Below are the code and all the weights of a small trained network. Each question names an input and a target symbol and asks about switching units off, where a switched-off unit gives its printed mean instead of its output.

import numpy as np


def w(rows, s, z=0):
    codes = np.array(rows[::2]) - 128.0
    scale = np.full(codes.shape[1], s)
    scale[-1] = z or s
    return codes * scale


def f(y):
    return y / 2 * (1 + np.tanh(0.7978845608 * (y + 0.044715 * y**3)))


def softmax(a):
    e = np.exp(a - a.max(-1, keepdims=True))
    return e / e.sum(-1, keepdims=True)


def log_softmax(a):
    a = a - a.max(-1, keepdims=True)
    return a - np.log(np.exp(a).sum(-1, keepdims=True))


def net(x, mask):
    ids = ['αγηλσφ'.index(c) for c in x.split()]
    T = len(ids)
    res = E[ids] + P[:T]
    u = 0
    for l in range(2):
        q, k, v = (res @ M[l].T for M in (Q, K, V))
        z = softmax(np.where(np.tri(T) > 0, q @ k.T / 3**0.5, -1e9)) @ v
        res = res + np.where(mask[u], z, O[l][:, -1]) @ O[l][:, :-1]
        u += 1
        y = f(res @ A[l][:, :-1].T + A[l][:, -1])
        res = res + np.where(mask[u : u + 12], y, B[l][:, -1]) @ B[l][:, :-1]
        u += 12
    return log_softmax(res[-1] @ U[:, :-1].T + U[:, -1])


Q, K, V, O, A, B = {}, {}, {}, {}, {}, {}
E = w([
[137,69,88,112],'α',
[174,119,101,59],'γ',
[123,185,148,153],'η',
[251,206,102,149],'λ',
[72,154,49,119],'σ',
[156,152,87,124],'φ',
],0.026)
P = w([
[90,61,180,2],'0',
[122,70,161,48],'1',
[149,86,147,84],'2',
[156,115,135,99],'3',
[169,131,128,108],'4',
[180,146,124,116],'5',
[191,154,120,123],'6',
[197,171,118,131],'7',
],0.0071)
Q[0] = w([
[143,130,64,255],'0.h0',
[113,115,163,64],'0.h0',
[61,93,130,158],'0.h0',
],0.0095)
K[0] = w([
[91,218,248,236],'0.h0',
[254,150,106,20],'0.h0',
[72,124,108,195],'0.h0',
],0.0068)
V[0] = w([
[169,102,9,141],'0.h0',
[111,119,205,179],'0.h0',
[133,146,131,157],'0.h0',
],0.012)
O[0] = w([
[67,89,121,155,231],'0.h0',
[120,181,85,9,2],'0.h0',
[148,109,143,146,112],'0.h0',
],0.011,0.0094)
A[0] = w([
[151,154,111,196,88],'0.n0',
[15,83,122,148,116],'0.n1',
[100,37,160,179,162],'0.n2',
[202,107,135,148,81],'0.n3',
[200,166,222,173,104],'0.n4',
[147,66,122,111,158],'0.n5',
[153,124,150,107,254],'0.n6',
[90,184,69,101,107],'0.n7',
[146,182,84,101,153],'0.n8',
[210,134,98,138,207],'0.n9',
[103,134,183,149,136],'0.n10',
[102,157,215,6,153],'0.n11',
],0.013,0.007)
B[0] = w([
[103,147,113,55,179],'0.n0',
[109,140,16,56,211],'0.n1',
[107,111,121,144,251],'0.n2',
[148,110,36,56,157],'0.n3',
[151,127,130,95,170],'0.n4',
[199,126,148,166,159],'0.n5',
[133,187,103,197,154],'0.n6',
[150,2,137,125,138],'0.n7',
[202,57,105,137,142],'0.n8',
[123,146,109,175,189],'0.n9',
[118,148,159,95,138],'0.n10',
[29,111,166,153,130],'0.n11',
],0.009,0.015)
Q[1] = w([
[2,208,111,131],'1.h0',
[74,162,153,93],'1.h0',
[49,62,115,146],'1.h0',
],0.0071)
K[1] = w([
[132,59,2,152],'1.h0',
[103,48,112,108],'1.h0',
[90,66,82,106],'1.h0',
],0.0084)
V[1] = w([
[164,179,37,151],'1.h0',
[121,93,78,184],'1.h0',
[88,103,126,255],'1.h0',
],0.0089)
O[1] = w([
[113,162,182,88,248],'1.h0',
[179,132,254,78,241],'1.h0',
[106,148,174,86,183],'1.h0',
],0.011,0.013)
A[1] = w([
[89,162,201,121,255],'1.n0',
[106,110,56,62,50],'1.n1',
[199,93,159,235,192],'1.n2',
[46,72,216,85,55],'1.n3',
[110,121,36,140,168],'1.n4',
[212,226,160,109,36],'1.n5',
[56,169,189,201,157],'1.n6',
[139,161,121,216,181],'1.n7',
[134,107,165,129,237],'1.n8',
[152,183,65,158,129],'1.n9',
[143,5,93,149,38],'1.n10',
[84,129,168,161,50],'1.n11',
],0.012,0.0062)
B[1] = w([
[224,244,37,177,255],'1.n0',
[139,150,157,53,176],'1.n1',
[129,132,203,67,166],'1.n2',
[79,105,109,255,254],'1.n3',
[123,219,158,138,167],'1.n4',
[49,33,127,60,217],'1.n5',
[184,67,62,104,168],'1.n6',
[184,65,172,137,149],'1.n7',
[146,39,197,139,188],'1.n8',
[95,103,138,204,166],'1.n9',
[73,114,92,146,159],'1.n10',
[80,65,75,174,134],'1.n11',
],0.0085,0.017)
U = w([
[81,35,137,182,30],'α',
[166,118,211,115,255],'γ',
[254,116,64,68,45],'η',
[141,48,111,67,212],'λ',
[65,140,68,152,172],'σ',
[202,133,53,212,173],'φ',
],0.0084,0.0034)

Each question gives the input, a string of symbols that net reads in full, and the target symbol t.
The units are the heads (3 rows each of Q, K, V and O) and the neurons (one row each of A and B). Each row of codes is followed by its name. A weight is (code - 128) times the scale printed after its matrix; where a second scale follows, it is the last column's (O, A, B and U).
mask holds one flag per unit, layer by layer, with each layer's heads first. A switched-off unit (its flag False) gives its mean, the last column of its rows in O or B, instead of its output. The means were averaged over made-up inputs and are rounded, as every weight is.
A unit's drop is (log p(t) with every unit on - log p(t) with that unit switched off) / (log p(t) with every unit on - log p(t) with every unit switched off).
The circuit of an input: a set's keep is (log p(t) with only the set's units on - log p(t) with every unit switched off) / (log p(t) with every unit on - log p(t) with every unit switched off). Starting from the 12 units with the biggest drops (on a tie, the unit counted first), units are removed one at a time, each time the one whose removal leaves the highest keep (on an exact tie, the one counted first), for as long as the keep stays at least 0.8.
units of the circuit, in order: the units of the circuit, biggest drop first
most important unit: the unit with the biggest drop
top k neurons: the k neurons with the biggest drops, biggest first
top k neurons in layer l: the k neurons of layer l with the biggest drops, biggest first
input φ η α φ γ φ σ λ, target η: top 4 neurons in layer 1 => (1.n3 1.n1 1.n5 1.n4)
input η φ φ, target γ: units of the circuit, in order => (0.n1 0.h0 1.n6)
input η φ γ, target α: units of the circuit, in order => (1.h0 1.n0 0.h0)
input η φ φ λ γ α φ σ, target λ: top 3 neurons => (1.n0 0.n8 0.n7)
input λ φ φ γ φ α η σ, target λ: top 3 neurons => (0.n8 0.n7 1.n0)
input φ η φ σ γ α, target σ: top 3 neurons => (0.n5 1.n10 1.n4)
input η φ σ φ φ σ λ, target η: most important unit => 0.n3
input η α γ φ η, target η: top 2 neurons in layer 1 => (1.n3 1.n0)
input η η λ φ η η η γ, target α: units of the circuit, in order => (1.n0 0.h0)
input σ η σ φ, target γ: top 3 neurons in layer 0 => (0.n1 0.n0 0.n6)
input σ σ γ, target γ: units of the circuit, in order => (0.n5 1.n2 0.n1)
input σ η φ σ φ γ σ, target γ: units of the circuit, in order => (0.h0 1.h0 0.n1)
input φ φ σ σ φ σ α, target α: top 3 neurons in layer 0 => (0.n2 0.n9 0.n6)
input η φ φ φ η σ λ, target λ: units of the circuit, in order => (1.n5)
input σ η σ φ α, target σ: top 4 neurons => (0.n5 0.n1 1.n10 1.n4)
input λ σ φ σ φ λ α α, target α: top 2 neurons => (0.n2 1.n0)
input γ α λ, target λ: top 3 neurons => (1.n5 1.n0 0.n3)
input γ φ α α φ σ γ, target γ: top 3 neurons => (0.n1 1.n2 0.n5)
input σ σ φ η, target φ: top 2 neurons => (1.n0 1.n3)
input σ α φ σ φ σ η, target φ: top 2 neurons in layer 0 => (0.n1 0.n3)
input φ σ φ η α σ, target γ: top 2 neurons in layer 1 => (1.n5 1.n6)
